Here is a tiny trained network, its code and every weight. The questions are about switching its units off for an input and a target symbol, where a switched-off unit gives its printed mean instead of its output.

import numpy as np


def w(rows, s, z=0):
    codes = np.array(rows[::2]) - 128.0
    scale = np.full(codes.shape[1], s)
    scale[-1] = z or s
    return codes * scale


def f(y):
    return np.maximum(y, 0)


def softmax(a):
    e = np.exp(a - a.max(-1, keepdims=True))
    return e / e.sum(-1, keepdims=True)


def log_softmax(a):
    a = a - a.max(-1, keepdims=True)
    return a - np.log(np.exp(a).sum(-1, keepdims=True))


def net(x, mask):
    ids = ['ηθπστω'.index(c) for c in x.split()]
    T = len(ids)
    res = E[ids] + P[:T]
    u = 0
    for l in range(2):
        r = res
        for j in range(3):
            rows = slice(2 * j, 2 * j + 2)
            q, k, v = (r @ M[l][rows].T for M in (Q, K, V))
            z = softmax(np.where(np.tri(T) > 0, q @ k.T / 2**0.5, -1e9)) @ v
            o = O[l][rows]
            res = res + np.where(mask[u + j], z, o[:, -1]) @ o[:, :-1]
        u += 3
        y = f(res @ A[l][:, :-1].T + A[l][:, -1])
        res = res + np.where(mask[u : u + 4], y, B[l][:, -1]) @ B[l][:, :-1]
        u += 4
    return log_softmax(res[-1] @ U[:, :-1].T + U[:, -1])


Q, K, V, O, A, B = {}, {}, {}, {}, {}, {}
E = w([
[73,67,169,99],'η',
[152,167,3,171],'θ',
[248,28,171,141],'π',
[75,98,203,123],'σ',
[75,95,186,122],'τ',
[90,142,177,153],'ω',
],0.0076)
P = w([
[133,120,138,169],'0',
[111,58,107,101],'1',
[81,100,116,177],'2',
[154,154,107,52],'3',
[102,34,70,88],'4',
[131,199,168,136],'5',
[112,131,95,13],'6',
[125,150,164,213],'7',
[143,229,167,70],'8',
[99,42,116,227],'9',
[155,191,207,196],'10',
[130,38,66,88],'11',
[159,87,150,247],'12',
[136,123,114,95],'13',
],0.013)
Q[0] = w([
[134,10,70,139],'L0H0',
[154,137,110,44],'L0H0',
[83,149,140,68],'L0H1',
[150,139,89,54],'L0H1',
[119,132,131,146],'L0H2',
[138,127,127,112],'L0H2',
],0.013)
K[0] = w([
[94,78,128,253],'L0H0',
[66,23,56,86],'L0H0',
[151,138,52,85],'L0H1',
[81,91,82,91],'L0H1',
[119,131,135,135],'L0H2',
[140,131,110,95],'L0H2',
],0.012)
V[0] = w([
[58,9,37,3],'L0H0',
[187,243,181,107],'L0H0',
[109,67,114,119],'L0H1',
[157,95,227,178],'L0H1',
[138,72,96,137],'L0H2',
[141,95,88,152],'L0H2',
],0.0049)
O[0] = w([
[255,25,153,205,145],'L0H0',
[122,240,156,114,2],'L0H0',
[133,76,100,132,184],'L0H1',
[80,147,108,202,214],'L0H1',
[111,44,160,141,185],'L0H2',
[120,114,187,163,160],'L0H2',
],0.0055,0.0015)
A[0] = w([
[216,65,234,176,151],'L0N0',
[2,173,152,12,220],'L0N1',
[150,201,34,147,253],'L0N2',
[174,121,38,147,145],'L0N3',
],0.0062,0.0035)
B[0] = w([
[202,106,148,147,253],'L0N0',
[86,162,109,9,223],'L0N1',
[116,153,89,155,220],'L0N2',
[103,135,105,170,197],'L0N3',
],0.011,0.0032)
Q[1] = w([
[188,132,140,149],'L1H0',
[120,137,92,112],'L1H0',
[221,72,34,96],'L1H1',
[255,220,170,20],'L1H1',
[237,162,86,78],'L1H2',
[189,102,68,87],'L1H2',
],0.0088)
K[1] = w([
[185,108,122,140],'L1H0',
[114,156,115,136],'L1H0',
[62,18,37,147],'L1H1',
[173,75,50,2],'L1H1',
[177,47,108,70],'L1H2',
[60,46,111,117],'L1H2',
],0.0098)
V[1] = w([
[171,151,140,123],'L1H0',
[146,166,141,141],'L1H0',
[2,131,140,137],'L1H1',
[142,110,80,210],'L1H1',
[150,176,148,183],'L1H2',
[117,61,197,104],'L1H2',
],0.009)
O[1] = w([
[98,65,84,87,68],'L1H0',
[52,100,97,124,43],'L1H0',
[116,214,255,103,185],'L1H1',
[214,170,90,97,254],'L1H1',
[155,131,163,80,49],'L1H2',
[50,105,161,170,211],'L1H2',
],0.0083,0.0022)
A[1] = w([
[47,134,177,72,193],'L1N0',
[126,179,153,5,69],'L1N1',
[56,76,130,195,184],'L1N2',
[20,128,99,71,251],'L1N3',
],0.012,0.0024)
B[1] = w([
[41,92,186,96,255],'L1N0',
[207,186,100,10,204],'L1N1',
[195,165,150,156,233],'L1N2',
[55,144,4,138,223],'L1N3',
],0.011,0.0052)
U = w([
[71,94,158,140,149],'η',
[121,169,1,180,173],'θ',
[205,72,226,179,187],'π',
[105,99,180,142,148],'σ',
[198,157,173,47,75],'τ',
[73,157,77,66,1],'ω',
],0.0078,0.0051)

Each question gives the input, a string of symbols that net reads in full, and the target symbol t.
The units are the heads (2 rows each of Q, K, V and O) and the neurons (one row each of A and B). Each row of codes is followed by its name. A weight is (code - 128) times the scale printed after its matrix; where a second scale follows, it is the last column's (O, A, B and U).
mask holds one flag per unit, layer by layer, with each layer's heads first. A switched-off unit (its flag False) gives its mean, the last column of its rows in O or B, instead of its output. The means were averaged over made-up inputs and are rounded, as every weight is.
A unit's drop is (log p(t) with every unit on - log p(t) with that unit switched off) / (log p(t) with every unit on - log p(t) with every unit switched off).
The circuit of an input: a set's keep is (log p(t) with only the set's units on - log p(t) with every unit switched off) / (log p(t) with every unit on - log p(t) with every unit switched off). Starting from the 12 units with the biggest drops (on a tie, the unit counted first), units are removed one at a time, each time the one whose removal leaves the highest keep (on an exact tie, the one counted first), for as long as the keep stays at least 0.8.
circuit, biggest first: the units of the circuit, biggest drop first
most important unit: the unit with the biggest drop
k most important neurons: the k neurons with the biggest drops, biggest first
k most important neurons of layer l: the k neurons of layer l with the biggest drops, biggest first
heads that matter: for each layer, one digit per head in row order, 1 if its drop is at least 0.15 and else 0, layers parted by /
input ω η θ σ, target π: 2 most important neurons of layer 0 -> (L0N1; L0N0)
input η ω π τ π ω θ ω, target ω: most important unit -> L0H0
input θ π η η η σ ω θ π η η τ, target π: circuit, biggest first -> (L0H0; L0N1; L1N3; L1N2)
input σ ω π ω ω, target θ: circuit, biggest first -> (L1N3; L0N0)
input τ η π σ ω, target θ: circuit, biggest first -> (L0N0; L1N3)
input η θ θ θ σ τ τ τ ω ω σ θ σ, target η: circuit, biggest first -> (L0H0; L1H1; L1N0; L0N1)
input σ σ σ σ π θ σ η, target τ: heads that matter -> 100 / 001
input θ θ η η θ η ω θ θ π σ, target τ: circuit, biggest first -> (L0H0; L1H2; L1N1)
input τ θ η π ω η σ ω ω, target η: 2 most important neurons of layer 0 -> (L0N1; L0N3)
input θ θ ω ω, target τ: 2 most important neurons -> (L1N1; L1N3)
input ω θ ω π τ, target ω: 2 most important neurons -> (L1N3; L0N1)
input η π η θ θ η θ π π θ σ ω τ, target η: circuit, biggest first -> (L0H0; L1N0; L1H1; L0N1)
input σ σ θ η τ σ, target π: circuit, biggest first -> (L0H0; L1N3; L0N0)
input σ η η ω η, target π: heads that matter -> 100 / 100
input τ τ π π θ σ, target θ: heads that matter -> 100 / 010
input σ π ω θ ω ω θ σ σ θ ω, target η: circuit, biggest first -> (L1H1; L0H0; L0N1; L1N0)
input τ ω θ θ θ ω τ, target τ: circuit, biggest first -> (L1N1)
input π π η, target θ: heads that matter -> 000 / 010
input ω ω θ σ σ σ η ω θ ω τ η, target ω: heads that matter -> 100 / 010
input ω σ η τ θ σ τ ω τ ω, target ω: heads that matter -> 100 / 011
input θ τ η ω π θ σ θ θ η, target τ: heads that matter -> 100 / 011
input τ θ η θ ω σ θ σ ω η θ η, target π: heads that matter -> 100 / 000
input ω σ σ η, target η: circuit, biggest first -> (L1H1; L1N0; L0N1)
input θ ω σ ω ω σ π θ η, target θ: circuit, biggest first -> (L0H0; L1H1; L0N0; L1N0)
input θ π σ, target τ: 2 most important neurons -> (L0N2; L1N1)
input σ η σ θ σ τ τ η σ θ τ, target η: most important unit -> L1H1
